Moves between items:
z514: q>z436, a>z448, p>z715, f>z772, l>z816, u>z280, b>z964
z200: q>z246, a>z417, p>z141, f>z282, l>z904, u>z343, b>z41
z198: q>z383, a>z262, p>z538, f>z990, l>z104, u>z512, b>z540
z595: q>z178, a>z141, p>z417, f>z163, l>z3, u>z204, b>z247
z950: q>z380, a>z41, p>z247, f>z845, l>z298, u>z802, b>z417
z705: q>z282, a>z426, p>z220, f>z246, l>z385, u>z273, b>z350
z92: q>z204, a>z84, p>z270, f>z261, l>z508, u>z178, b>z361
z796: q>z84, a>z204, p>z343, f>z167, l>z258, u>z141, b>z485
z433: q>z510, a>z738, p>z757, f>z199, l>z224, u>z403, b>z591
z461: q>z904, a>z560, p>z668, f>z385, l>z246, u>z591, b>z403
z3: q>z809, a>z712, p>z999, f>z147, l>z595, u>z957, b>z194
z361: q>z871, a>z725, p>z458, f>z551, l>z627, u>z939, b>z92
z512: q>z590, a>z385, p>z755, f>z560, l>z426, u>z198, b>z840
z840: q>z448, a>z436, p>z406, f>z603, l>z192, u>z540, b>z512
z93: q>z144, a>z559, p>z845, f>z247, l>z575, u>z744, b>z163
z738: q>z720, a>z433, p>z627, f>z540, l>z458, u>z603, b>z990
z380: q>z950, a>z489, p>z939, f>z192, l>z603, u>z458, b>z804
z204: q>z92, a>z796, p>z643, f>z477, l>z957, u>z595, b>z871
z247: q>z939, a>z895, p>z950, f>z93, l>z194, u>z871, b>z595
z174: q>z134, a>z683, p>z540, f>z627, l>z551, u>z406, b>z538
z770: q>z273, a>z852, p>z167, f>z343, l>z13, u>z282, b>z266
z560: q>z999, a>z461, p>z809, f>z512, l>z804, u>z990, b>z603
z591: q>z447, a>z990, p>z98, f>z262, l>z615, u>z461, b>z433
z919: q>z325, a>z710, p>z403, f>z518, l>z666, u>z757, b>z668
z144: q>z93, a>z76, p>z192, f>z939, l>z406, u>z551, b>z8
z773: q>z835, a>z755, p>z385, f>z668, l>z220, u>z915, b>z518
z575: q>z406, a>z715, p>z448, f>z194, l>z93, u>z134, b>z147
z178: q>z595, a>z602, p>z804, f>z8, l>z809, u>z92, b>z939
z8: q>z163, a>z220, p>z426, f>z178, l>z755, u>z261, b>z144
z712: q>z668, a>z3, p>z904, f>z835, l>z141, u>z258, b>z325
z448: q>z840, a>z514, p>z575, f>z298, l>z845, u>z15, b>z590
z273: q>z770, a>z104, p>z215, f>z615, l>z262, u>z705, b>z237
z403: q>z772, a>z603, p>z919, f>z436, l>z489, u>z433, b>z461
z350: q>z816, a>z192, p>z76, f>z489, l>z436, u>z237, b>z705
z939: q>z247, a>z666, p>z380, f>z144, l>z710, u>z361, b>z178
z237: q>z266, a>z901, p>z153, f>z224, l>z199, u>z350, b>z273
z908: q>z426, a>z282, p>z163, f>z417, l>z590, u>z852, b>z845
z816: q>z350, a>z845, p>z559, f>z41, l>z514, u>z266, b>z282
z343: q>z615, a>z643, p>z796, f>z770, l>z447, u>z200, b>z498
z559: q>z76, a>z93, p>z816, f>z895, l>z715, u>z186, b>z108
z406: q>z575, a>z518, p>z840, f>z710, l>z144, u>z174, b>z755
z199: q>z280, a>z540, p>z683, f>z433, l>z237, u>z436, b>z262
z744: q>z551, a>z186, p>z889, f>z871, l>z134, u>z93, b>z477
z261: q>z477, a>z215, p>z104, f>z92, l>z538, u>z8, b>z551
z194: q>z710, a>z325, p>z298, f>z575, l>z247, u>z708, b>z3
z6: q>z915, a>z634, p>z13, f>z258, l>z167, u>z835, b>z618
z215: q>z167, a>z261, p>z273, f>z84, l>z915, u>z220, b>z153
z627: q>z708, a>z757, p>z738, f>z174, l>z361, u>z710, b>z508
z489: q>z41, a>z380, p>z666, f>z350, l>z403, u>z224, b>z246
z485: q>z725, a>z871, p>z498, f>z186, l>z727, u>z895, b>z796
z167: q>z215, a>z477, p>z770, f>z796, l>z6, u>z108, b>z186
z385: q>z964, a>z512, p>z773, f>z461, l>z705, u>z262, b>z436
z298: q>z603, a>z772, p>z194, f>z448, l>z950, u>z720, b>z999
z540: q>z15, a>z199, p>z174, f>z738, l>z901, u>z840, b>z198
z634: q>z538, a>z6, p>z383, f>z957, l>z477, u>z147, b>z134
z147: q>z755, a>z835, p>z590, f>z3, l>z163, u>z634, b>z575
z999: q>z560, a>z904, p>z3, f>z590, l>z417, u>z869, b>z298
z224: q>z498, a>z458, p>z725, f>z237, l>z433, u>z489, b>z615
z417: q>z804, a>z200, p>z595, f>z908, l>z999, u>z643, b>z950
z510: q>z433, a>z720, p>z727, f>z280, l>z498, u>z772, b>z447
z508: q>z957, a>z98, p>z990, f>z538, l>z92, u>z809, b>z627
z518: q>z715, a>z406, p>z436, f>z919, l>z76, u>z683, b>z773
z725: q>z485, a>z361, p>z224, f>z153, l>z757, u>z666, b>z84
z708: q>z627, a>z727, p>z720, f>z134, l>z871, u>z194, b>z957
z643: q>z270, a>z343, p>z204, f>z852, l>z869, u>z417, b>z802
z282: q>z705, a>z908, p>z108, f>z200, l>z964, u>z770, b>z816
z551: q>z744, a>z153, p>z901, f>z361, l>z174, u>z144, b>z261
z602: q>z141, a>z178, p>z246, f>z220, l>z668, u>z84, b>z666
z98: q>z258, a>z508, p>z591, f>z915, l>z84, u>z668, b>z757
z498: q>z224, a>z802, p>z485, f>z266, l>z510, u>z41, b>z343
z108: q>z220, a>z163, p>z282, f>z141, l>z835, u>z167, b>z559
z889: q>z901, a>z266, p>z744, f>z802, l>z15, u>z845, b>z852
z904: q>z461, a>z999, p>z712, f>z964, l>z200, u>z447, b>z772
z809: q>z3, a>z668, p>z560, f>z755, l>z178, u>z508, b>z710
z15: q>z540, a>z280, p>z134, f>z720, l>z889, u>z448, b>z383
z538: q>z634, a>z915, p>z198, f>z508, l>z261, u>z755, b>z174
z755: q>z147, a>z773, p>z512, f>z809, l>z8, u>z538, b>z406
z280: q>z199, a>z15, p>z618, f>z510, l>z266, u>z514, b>z13
z134: q>z174, a>z618, p>z15, f>z708, l>z744, u>z575, b>z634
z666: q>z895, a>z939, p>z489, f>z76, l>z919, u>z725, b>z602
z964: q>z385, a>z590, p>z835, f>z904, l>z282, u>z13, b>z514
z426: q>z908, a>z705, p>z8, f>z804, l>z512, u>z104, b>z192
z447: q>z591, a>z869, p>z258, f>z13, l>z343, u>z904, b>z510
z915: q>z6, a>z538, p>z262, f>z98, l>z215, u>z773, b>z683
z772: q>z403, a>z298, p>z325, f>z514, l>z41, u>z510, b>z904
z163: q>z8, a>z108, p>z908, f>z595, l>z147, u>z477, b>z93
z458: q>z802, a>z224, p>z361, f>z901, l>z738, u>z380, b>z270
z871: q>z361, a>z485, p>z802, f>z744, l>z708, u>z247, b>z204
z835: q>z773, a>z147, p>z964, f>z712, l>z108, u>z6, b>z715
z76: q>z559, a>z144, p>z350, f>z666, l>z518, u>z153, b>z220
z618: q>z683, a>z134, p>z280, f>z727, l>z186, u>z715, b>z6
z603: q>z298, a>z403, p>z710, f>z840, l>z380, u>z738, b>z560
z804: q>z417, a>z246, p>z178, f>z426, l>z560, u>z270, b>z380
z383: q>z198, a>z13, p>z634, f>z869, l>z852, u>z590, b>z15
z325: q>z919, a>z194, p>z772, f>z715, l>z895, u>z727, b>z712
z869: q>z990, a>z447, p>z957, f>z383, l>z643, u>z999, b>z720
z41: q>z489, a>z950, p>z895, f>z816, l>z772, u>z498, b>z200
z615: q>z343, a>z270, p>z84, f>z273, l>z591, u>z246, b>z224
z153: q>z186, a>z551, p>z237, f>z725, l>z683, u>z76, b>z215
z266: q>z237, a>z889, p>z186, f>z498, l>z280, u>z816, b>z770
z104: q>z852, a>z273, p>z261, f>z270, l>z198, u>z426, b>z901
z220: q>z108, a>z8, p>z705, f>z602, l>z773, u>z215, b>z76
z262: q>z13, a>z198, p>z915, f>z591, l>z273, u>z385, b>z199
z895: q>z666, a>z247, p>z41, f>z559, l>z325, u>z485, b>z141
z84: q>z796, a>z92, p>z615, f>z215, l>z98, u>z602, b>z725
z477: q>z261, a>z167, p>z852, f>z204, l>z634, u>z163, b>z744
z990: q>z869, a>z591, p>z508, f>z198, l>z270, u>z560, b>z738
z901: q>z889, a>z237, p>z551, f>z458, l>z540, u>z192, b>z104
z720: q>z738, a>z510, p>z708, f>z15, l>z802, u>z298, b>z869
z715: q>z518, a>z575, p>z514, f>z325, l>z559, u>z618, b>z835
z802: q>z458, a>z498, p>z871, f>z889, l>z720, u>z950, b>z643
z270: q>z643, a>z615, p>z92, f>z104, l>z990, u>z804, b>z458
z668: q>z712, a>z809, p>z461, f>z773, l>z602, u>z98, b>z919
z246: q>z200, a>z804, p>z602, f>z705, l>z461, u>z615, b>z489
z186: q>z153, a>z744, p>z266, f>z485, l>z618, u>z559, b>z167
z258: q>z98, a>z957, p>z447, f>z6, l>z796, u>z712, b>z727
z141: q>z602, a>z595, p>z200, f>z108, l>z712, u>z796, b>z895
z192: q>z845, a>z350, p>z144, f>z380, l>z840, u>z901, b>z426
z13: q>z262, a>z383, p>z6, f>z447, l>z770, u>z964, b>z280
z757: q>z727, a>z627, p>z433, f>z683, l>z725, u>z919, b>z98
z727: q>z757, a>z708, p>z510, f>z618, l>z485, u>z325, b>z258
z710: q>z194, a>z919, p>z603, f>z406, l>z939, u>z627, b>z809
z845: q>z192, a>z816, p>z93, f>z950, l>z448, u>z889, b>z908
z436: q>z514, a>z840, p>z518, f>z403, l>z350, u>z199, b>z385
z852: q>z104, a>z770, p>z477, f>z643, l>z383, u>z908, b>z889
z957: q>z508, a>z258, p>z869, f>z634, l>z204, u>z3, b>z708
z683: q>z618, a>z174, p>z199, f>z757, l>z153, u>z518, b>z915
z590: q>z512, a>z964, p>z147, f>z999, l>z908, u>z383, b>z448

The rows follow the links: the fewer symbols apart two items are, the more alike their rows tend to be.

Each row is also shifted at random along 7 hidden directions that mean nothing.

Known rows, each with its item:
[-27,16,-23,-19,-4,6,3,5,-10,2,-9,9,-7,4,-12,-14,9,-7,-10,0,5,4,-6,20,-17,-3,-6,-10,3,25,12,7,5,3,16,21,-2,1,-15,-4,-18,-15,7,-31,21,7,9,-15,14,-34,4,13,5,9,-6,-4,0,-16,34,-4,6,-4,-2,2,9]
item: z744
[1,27,24,-9,-3,9,-8,-34,-11,9,16,10,6,9,24,23,-13,0,4,31,-13,-9,-9,-10,-9,22,-8,14,16,6,-8,-3,-9,-10,-14,-11,10,-18,-17,-13,-8,17,-5,-22,31,-15,-5,1,-5,-32,20,28,15,-5,-38,-16,6,8,7,-24,-12,1,26,17,-4]
item: z167
[56,17,-12,13,-6,-11,9,24,21,-6,3,-7,-6,-22,-13,-29,19,-12,-19,-6,-6,-10,-1,-10,-5,-8,10,3,6,2,2,-12,6,9,-27,23,-9,6,-1,-3,-8,20,-4,-6,-5,18,-4,9,8,15,-10,-1,-13,-11,18,25,-13,16,-10,14,5,-21,-14,-1,-2]
item: z298
[8,-5,-5,-2,11,1,-10,-7,-1,-10,10,-8,13,-7,20,25,-1,-8,5,5,9,18,5,-14,-12,9,-8,-18,-5,-13,-6,-8,-13,-10,2,3,-3,25,1,-4,-9,-6,14,-11,23,16,-12,10,-21,6,25,-13,-3,-17,-5,6,17,-9,-10,12,-20,11,-20,10,16]
item: z804
[-45,-11,19,18,2,-6,20,2,3,9,-33,-6,-13,-9,-12,-18,4,-3,3,19,8,-11,0,-9,-11,-5,-10,-15,2,16,9,-12,-5,15,-17,-7,4,-19,3,22,24,-22,8,-24,-7,-18,-1,35,1,8,12,4,-9,-10,-23,-11,6,-6,-4,16,-15,-14,23,-4,-3]
item: z282
[-70,-7,-9,-16,32,9,-18,6,10,13,7,-4,21,-8,20,2,2,17,13,11,5,2,-21,-4,8,-4,10,-9,-14,-23,1,-23,-24,-17,-2,12,-1,9,0,-10,-3,-13,35,-14,1,6,-8,-32,-14,2,5,-29,25,-14,-5,7,9,0,-21,-30,-2,39,-11,4,-5]
item: z990
[-11,-20,-17,-18,-4,-27,11,9,-5,-6,-16,4,14,17,-4,-4,8,15,0,4,4,4,-1,8,32,4,-22,-36,-9,-20,-9,16,-19,-12,-20,12,5,12,-14,5,12,-3,21,2,-9,12,24,11,-30,22,-9,-3,6,3,1,-10,-20,3,-24,2,4,24,5,20,3]
item: z666
[0,-15,-5,1,-13,-9,-9,-8,-9,-6,-8,-1,17,32,-4,4,19,9,-3,-22,-5,13,10,11,13,-7,0,2,1,-32,12,21,30,5,9,-10,-16,9,-8,13,-15,-1,-26,35,-20,2,-1,0,-8,21,-10,-3,-13,21,12,2,-17,17,-10,11,4,-21,-10,14,7]
item: z919
[-36,2,-17,13,16,-6,-10,-8,-9,25,-9,-7,5,-2,16,-5,-7,26,11,-23,-6,10,13,-2,1,8,-15,-28,10,7,-8,-3,3,15,-2,0,-7,26,-9,2,-8,-6,8,-2,4,13,-17,6,-20,17,8,-7,4,-6,-9,6,21,9,-11,11,-22,-5,-16,26,5]
item: z426
[83,-7,0,11,23,-6,4,0,-13,9,0,-17,-6,-25,10,-2,-19,11,5,10,-2,-1,4,9,2,-2,-11,-12,7,11,-5,-26,-19,1,-9,11,22,12,7,-6,27,-6,27,-17,5,6,-19,-17,-1,11,-4,14,24,-9,-8,4,20,6,-22,-13,-27,31,5,4,0]
item: z104
[38,0,-74,1,-31,-18,-5,36,-23,6,-22,-6,-3,12,-43,-10,9,1,-25,-19,-15,-6,11,9,2,-7,-18,-34,-7,27,-7,-19,-4,4,10,-3,3,1,-15,-5,-35,3,7,-5,-14,-25,5,1,20,5,5,9,10,5,20,-9,1,9,17,18,-13,-31,-25,25,49]
item: z266
[11,-4,0,-6,0,-5,-7,-10,-14,-3,10,2,14,-3,7,4,-4,29,16,14,-5,-7,-5,16,8,2,2,-6,-8,-27,-17,-14,2,-28,-16,8,8,-6,-17,-10,-7,-1,4,-5,-18,-11,-4,-17,-9,19,-15,3,8,4,-4,-12,-18,14,-25,-15,3,16,4,8,5]
item: z98
[-44,0,-20,3,18,10,-6,10,23,10,15,0,17,-2,19,-6,9,-14,11,-15,-1,6,9,1,-2,2,21,-7,-12,-1,-4,-3,11,-2,9,3,-7,16,11,0,-24,0,-5,21,-5,18,-1,0,-12,4,2,-30,-12,-6,16,17,1,-11,-16,2,-8,-4,-22,-9,13]
item: z560
[65,-12,-3,-9,-18,1,-6,-14,-9,-11,-12,7,6,16,-2,33,-7,13,-7,-5,-2,1,7,6,14,-3,-22,-1,-4,-13,-4,8,3,-12,21,-9,8,-6,-11,-8,1,2,6,6,25,-5,-9,-13,-10,-6,9,11,10,12,-18,-6,3,2,18,-17,-13,-1,7,19,19]
item: z153
[56,14,-18,-1,20,-24,17,-13,7,3,5,2,-5,-14,15,-28,-8,0,27,-11,2,2,27,16,22,25,-17,-21,10,12,-15,11,9,-6,-25,20,-1,21,-1,-7,-8,16,-20,6,-12,24,1,1,-21,18,-9,10,8,-8,10,9,-5,15,-17,12,-13,-2,5,-16,-4]
item: z8
[81,-17,3,13,19,-1,-7,11,0,-2,14,-10,-10,-18,14,-13,-14,20,18,12,7,-14,-2,17,6,-12,19,13,1,-7,1,-18,-23,2,4,4,25,-7,24,-4,32,-11,20,13,-24,-4,-10,-20,11,32,-20,-6,17,-6,18,-4,17,-2,-18,-5,-4,36,-7,-22,-15]
item: z198
[-35,20,-36,12,17,-1,-8,23,-10,16,10,-4,-7,-5,0,-17,10,25,11,-10,-19,-13,4,11,4,5,3,0,27,18,-4,-21,6,8,-14,-4,-1,3,-6,-10,-21,18,-12,7,-21,-23,-32,-15,14,21,0,4,7,-15,10,6,7,20,2,0,-3,-19,-30,22,-4]
item: z383
[28,17,4,-5,9,-5,-12,5,-9,-6,2,-18,10,6,-1,1,18,11,13,9,-10,18,-1,9,-35,2,7,7,22,-8,8,0,20,-2,-19,-5,-21,17,-12,18,-11,-22,-7,-21,-2,8,-27,9,2,0,34,-7,-15,-14,-6,-3,-6,34,2,7,15,-9,-12,28,2]
item: z3
[-30,7,-7,14,-16,0,0,10,-13,1,16,-5,-5,6,-5,4,-12,1,8,0,-8,-8,10,2,-6,11,-3,6,15,15,-4,9,-8,12,13,-19,7,-14,4,-7,8,26,-20,21,-20,-34,-12,9,8,2,-2,18,-4,-7,0,-13,23,14,13,10,-16,-8,-3,3,3]
item: z770
[42,-39,52,5,1,-13,8,-17,-5,-15,2,-19,0,2,-8,20,-12,-17,18,18,31,36,17,10,2,-15,0,2,-3,-13,7,14,18,4,12,-6,17,-30,21,10,40,-23,-14,2,-21,0,26,18,7,13,-3,-2,-18,12,8,-14,-9,-14,-13,26,-5,9,22,-49,2]
item: z602
[32,-16,-8,9,28,10,-9,2,-1,21,9,-9,6,-1,4,-1,-1,8,17,-13,10,6,11,-5,-10,-6,12,-8,4,-1,3,7,5,12,19,-7,-3,7,13,10,4,-25,-5,16,-24,-4,-9,2,0,18,-5,-29,-8,-13,13,-1,15,-5,-1,13,-10,7,-27,-9,-6]
item: z512
[2,7,1,-2,-7,-9,-6,29,-3,-6,-2,-32,-16,-32,-17,-19,26,9,-24,-1,-8,3,-13,24,-13,-31,9,2,0,8,12,-48,2,-3,3,12,9,1,-10,5,-12,-28,24,-33,-1,5,-5,-8,27,-9,7,17,1,15,1,6,-7,17,1,-3,2,-17,-9,15,6]
item: z720
[-1,1,0,-12,15,-11,2,8,10,-7,2,9,11,7,15,-15,18,18,3,-2,-5,1,-17,7,13,-1,0,-15,-6,-19,9,8,3,-14,-18,14,-13,26,-16,-5,-1,-12,7,-1,-1,29,5,-7,-21,17,-11,-15,9,0,-4,15,-17,5,-21,-4,10,12,-5,11,-21]
item: z710
[37,1,-12,-13,-11,-3,-10,10,-6,-12,9,-8,10,-7,-30,-15,14,-9,11,8,-5,8,16,10,-4,-9,-1,17,9,2,2,-3,29,-10,3,-12,15,-11,1,10,-28,0,-33,7,-31,-22,3,-16,29,-4,1,9,-14,15,16,-5,-16,18,2,6,10,-28,0,-14,31]
item: z258
[6,-4,49,-2,-18,4,10,-5,-2,-13,2,4,7,7,13,14,2,11,-27,24,-11,-11,-41,-26,-14,4,11,16,-1,-17,10,-7,-31,5,-20,-14,-12,-14,6,10,34,3,15,-4,9,-4,1,33,-8,-1,3,-18,-8,-17,-15,3,5,-6,-17,-9,15,13,13,8,-31]
item: z772
[10,-13,-7,-5,17,11,-14,6,16,-3,3,9,7,25,13,4,11,2,-16,-7,-1,4,-15,-15,0,-8,18,-3,-19,-11,0,11,-5,-5,9,8,-8,13,12,7,3,-3,16,11,-3,24,15,-6,-16,7,-4,-38,5,-4,16,11,-3,-19,2,3,6,25,-20,-14,-7]
item: z603
[-5,2,-21,9,-9,-9,6,24,1,16,-16,10,1,11,-18,-18,21,23,-12,-12,-7,-27,-3,-10,12,6,4,-6,-2,0,-2,-15,-11,6,-28,-5,-22,-1,-16,11,0,-6,-4,-3,-7,-19,-9,23,-8,12,1,-7,-11,-13,-2,0,2,21,3,2,4,-36,-16,28,-12]
item: z514
[34,3,-11,-3,-18,4,15,-6,17,10,-12,26,4,-3,10,-8,-3,8,1,-3,0,-28,-8,16,40,5,-7,-5,-10,-3,-8,-11,-9,-17,-8,0,8,-16,-8,-7,-17,17,14,15,-9,-7,25,-25,-5,4,-32,3,13,8,-2,-3,-17,-1,-22,-26,18,7,24,-4,3]
item: z683
[-3,7,-18,-18,15,-17,15,-14,31,33,-16,16,29,-22,-4,-22,8,-12,17,12,8,-9,-3,6,41,8,7,-31,-23,-5,-23,-15,15,-15,-39,16,2,0,-10,-9,-30,6,6,-12,-18,10,27,-8,-13,13,-18,-14,7,-2,1,6,-27,7,-45,-8,-8,-15,18,-2,4]
item: z668
[-10,-11,-21,-6,25,0,-11,2,6,30,-3,-7,12,-2,-12,-20,14,-6,22,-16,12,26,8,17,2,-9,7,-22,-5,12,-4,16,24,-6,12,22,-17,13,-9,6,-18,-42,1,-10,0,12,7,-8,11,-1,7,-24,-7,4,10,-1,0,-3,-6,0,4,-15,2,-5,0]
item: z755
[23,24,-3,-7,-11,-6,-6,1,7,-1,26,-3,3,-26,-7,-15,7,-15,14,1,0,5,7,13,-2,-7,16,22,14,14,4,-4,25,-2,10,2,5,-7,4,-13,-39,24,-35,7,-11,5,-8,-24,24,-18,-11,11,-5,7,19,-1,-13,14,20,-5,12,-15,-17,-21,15]
item: z957
[-27,3,-36,10,-12,24,-2,-1,16,32,-5,17,9,-5,-3,2,-11,-7,20,-16,-3,-10,16,-1,17,-5,-1,-1,-13,8,-17,-9,12,-2,13,-12,1,-1,-9,-9,-41,5,-9,13,-8,-16,-15,-20,-2,-8,-4,-8,4,5,3,12,8,13,-13,-12,-15,-23,5,13,31]
item: z262
[8,13,-11,-26,0,0,2,11,16,-15,0,10,8,1,-5,-23,18,-4,-11,-4,1,-3,-12,4,-6,5,13,-4,8,-1,-9,8,0,-11,-20,14,-25,20,-8,-11,-15,9,6,-7,12,19,6,-6,4,-9,11,-8,-10,-19,-4,17,-27,-7,11,-10,24,-7,-18,10,-5]
item: z194
[-19,34,42,0,1,6,10,-20,10,21,0,10,4,-11,6,13,-5,3,9,22,-9,-13,-22,-2,0,16,-4,11,0,25,-1,-20,-2,-11,-18,0,-1,-27,-10,-4,-6,-6,-7,-40,9,-12,-13,-1,6,-30,3,15,9,2,-33,-12,-8,3,-11,-32,13,-8,42,20,-16]
item: z6
[-33,-15,13,7,14,0,-5,-9,-8,15,-10,-17,8,-1,-4,4,-1,16,24,17,16,6,-5,23,9,-14,4,-16,5,-9,7,-6,11,-6,8,-8,15,-19,7,22,10,-52,17,-16,-23,-15,1,-11,12,9,-15,1,-2,13,-19,-33,3,8,-11,-2,1,12,25,-5,-17]
item: z915

Start here and follow the symbols in turn, left to right. Where do you end up?
Answers are names.
[-4,-6,-8,-4,-3,-2,-18,-20,-22,7,0,10,16,18,4,25,-13,24,14,4,3,2,25,5,18,5,-17,-11,15,-6,-13,10,3,-6,-1,-16,8,-4,0,-5,-14,0,0,16,0,-20,-4,-15,-14,4,4,3,15,10,-9,-25,12,13,5,-15,-10,8,4,10,11]
a u p b: z192
[4,7,-3,3,13,13,-12,-24,-10,2,7,8,-5,-1,6,11,-17,-6,24,-1,9,12,6,2,-5,4,-3,1,15,8,4,16,11,-7,26,-3,3,-1,-1,-15,-2,-8,-4,8,17,6,-8,-20,1,-20,1,-3,19,14,-16,-9,14,-4,13,-5,-13,1,2,-17,-2]
u f f b u q: z744
[38,5,1,28,-16,-13,19,2,23,6,-17,17,-9,-7,4,-3,-13,-2,-19,-25,-6,-21,19,-4,28,17,-17,-12,-20,0,-12,-2,0,3,-22,4,-4,1,2,-6,-2,31,-11,15,-4,-3,10,18,-20,22,-12,7,2,10,6,21,-10,5,-25,3,-26,-17,5,-2,-2]
p b b f: z666
[-1,-8,18,-5,9,2,8,-20,1,2,-5,6,-3,-6,16,15,-12,-4,-3,1,16,5,-3,5,2,4,-12,-4,-3,-5,9,7,-8,-12,23,14,6,12,9,-3,17,-14,19,0,29,15,4,-22,-1,-20,-5,7,21,13,-13,3,11,-14,4,-13,8,19,22,-10,-22]
l q u f f: z575
[-25,7,-8,7,-15,11,6,20,11,13,-10,-27,12,-29,-22,-5,15,-15,-3,17,-5,5,-9,6,-8,-23,11,-4,-5,16,-6,-42,-4,-18,-5,5,13,-21,-2,1,-25,-31,16,-39,-16,-21,4,-3,27,-20,2,0,-8,-11,-7,0,-5,3,-15,-4,0,-14,13,9,26]
q p l u: z602
[19,24,10,-3,-25,-4,10,-19,1,-12,-7,21,-9,13,7,6,-8,11,-15,12,-10,-16,-3,-21,-8,26,-16,10,2,3,-5,16,-7,1,-31,3,-13,-5,-12,-1,-3,27,-20,-5,28,-6,-1,27,-16,-1,7,9,5,-9,-12,2,0,5,15,-1,8,-22,22,24,-12]
u f q b l: z98
[15,21,-24,-7,-31,-19,-12,6,-8,0,0,-2,14,9,-17,-1,15,2,-9,-6,-29,-5,-7,6,5,-7,3,15,7,0,-2,-4,21,-6,5,-6,-4,-9,-18,-13,-30,15,-21,-1,-4,-18,-13,-12,14,-12,0,14,-2,15,14,-3,-29,23,13,-5,18,-28,1,17,27]
q f b q l: z167
[79,15,0,-14,-6,-2,-2,-2,-4,5,-2,6,17,5,-11,-2,5,10,16,17,-2,3,-9,-5,-7,6,2,8,1,2,-13,10,6,-1,-23,-8,-11,-9,-9,2,-9,2,-18,-12,-6,-14,12,2,9,-7,10,-3,-16,-17,1,-19,3,8,6,0,6,-17,10,7,2]
l p l u: z13
[22,12,-2,8,-7,28,-6,9,9,10,2,4,-18,-8,0,11,16,-8,-27,-12,-12,2,-21,-5,-27,-15,1,17,-4,18,15,-14,-3,1,27,-8,-15,5,-2,-3,-25,-9,8,-13,28,-12,-16,-21,19,-44,19,-2,-6,4,-11,17,8,-4,30,-14,2,-22,-2,16,22]
b u u l q: z104
[0,-4,34,17,-25,-4,-1,-5,-9,-29,10,-9,-18,-2,2,15,-17,-10,-27,10,-8,-15,0,-7,-10,-7,-4,26,3,-8,15,-8,-12,3,1,-14,20,-11,18,-10,33,39,-9,14,4,-24,0,11,12,-4,1,28,0,9,10,7,-4,-1,-3,9,-8,7,12,-16,-2]
l u f u q: z199
[-38,8,-10,-2,11,-10,-18,1,-4,8,10,-13,9,-13,1,-15,7,7,25,-3,-6,8,7,19,8,-5,11,-3,3,-2,-4,-4,10,-19,6,9,9,24,4,-1,-10,-11,4,-8,-1,23,-9,-31,3,9,-9,3,7,14,5,-6,-3,7,-10,-14,13,4,-10,3,5]
p l u: z804
[-10,-11,24,0,14,-5,6,-20,3,19,-5,15,20,13,18,-1,-1,16,18,1,10,-12,-10,4,20,16,2,0,0,-22,-2,10,4,-5,-14,-3,-7,-7,-4,11,12,-7,-11,1,-14,-6,5,1,-10,9,-10,2,2,-2,-21,-18,-5,5,-26,5,3,2,26,-5,-29]
l q f u f: z167
[9,12,-15,0,2,-18,3,14,5,4,-14,-9,-13,-34,-16,-24,6,-13,-3,10,-1,13,15,1,-25,3,1,-11,1,16,-6,-25,8,7,-29,12,-5,10,-3,5,-11,-5,-4,-26,5,16,-4,13,6,4,15,-1,-8,-22,1,13,3,12,-11,18,-15,-17,-8,-1,14]
l l p b b b: z247
[7,12,44,3,9,6,16,-3,35,-2,2,-1,-14,-34,15,-16,-5,-24,4,16,9,-14,-25,-22,-6,13,25,17,-8,15,0,-6,-11,7,-24,11,0,-9,27,-3,32,12,8,-6,-7,21,16,17,13,-17,3,-20,-10,-33,5,24,-4,-23,-17,-4,6,10,12,-41,-39]
b q p f: z406
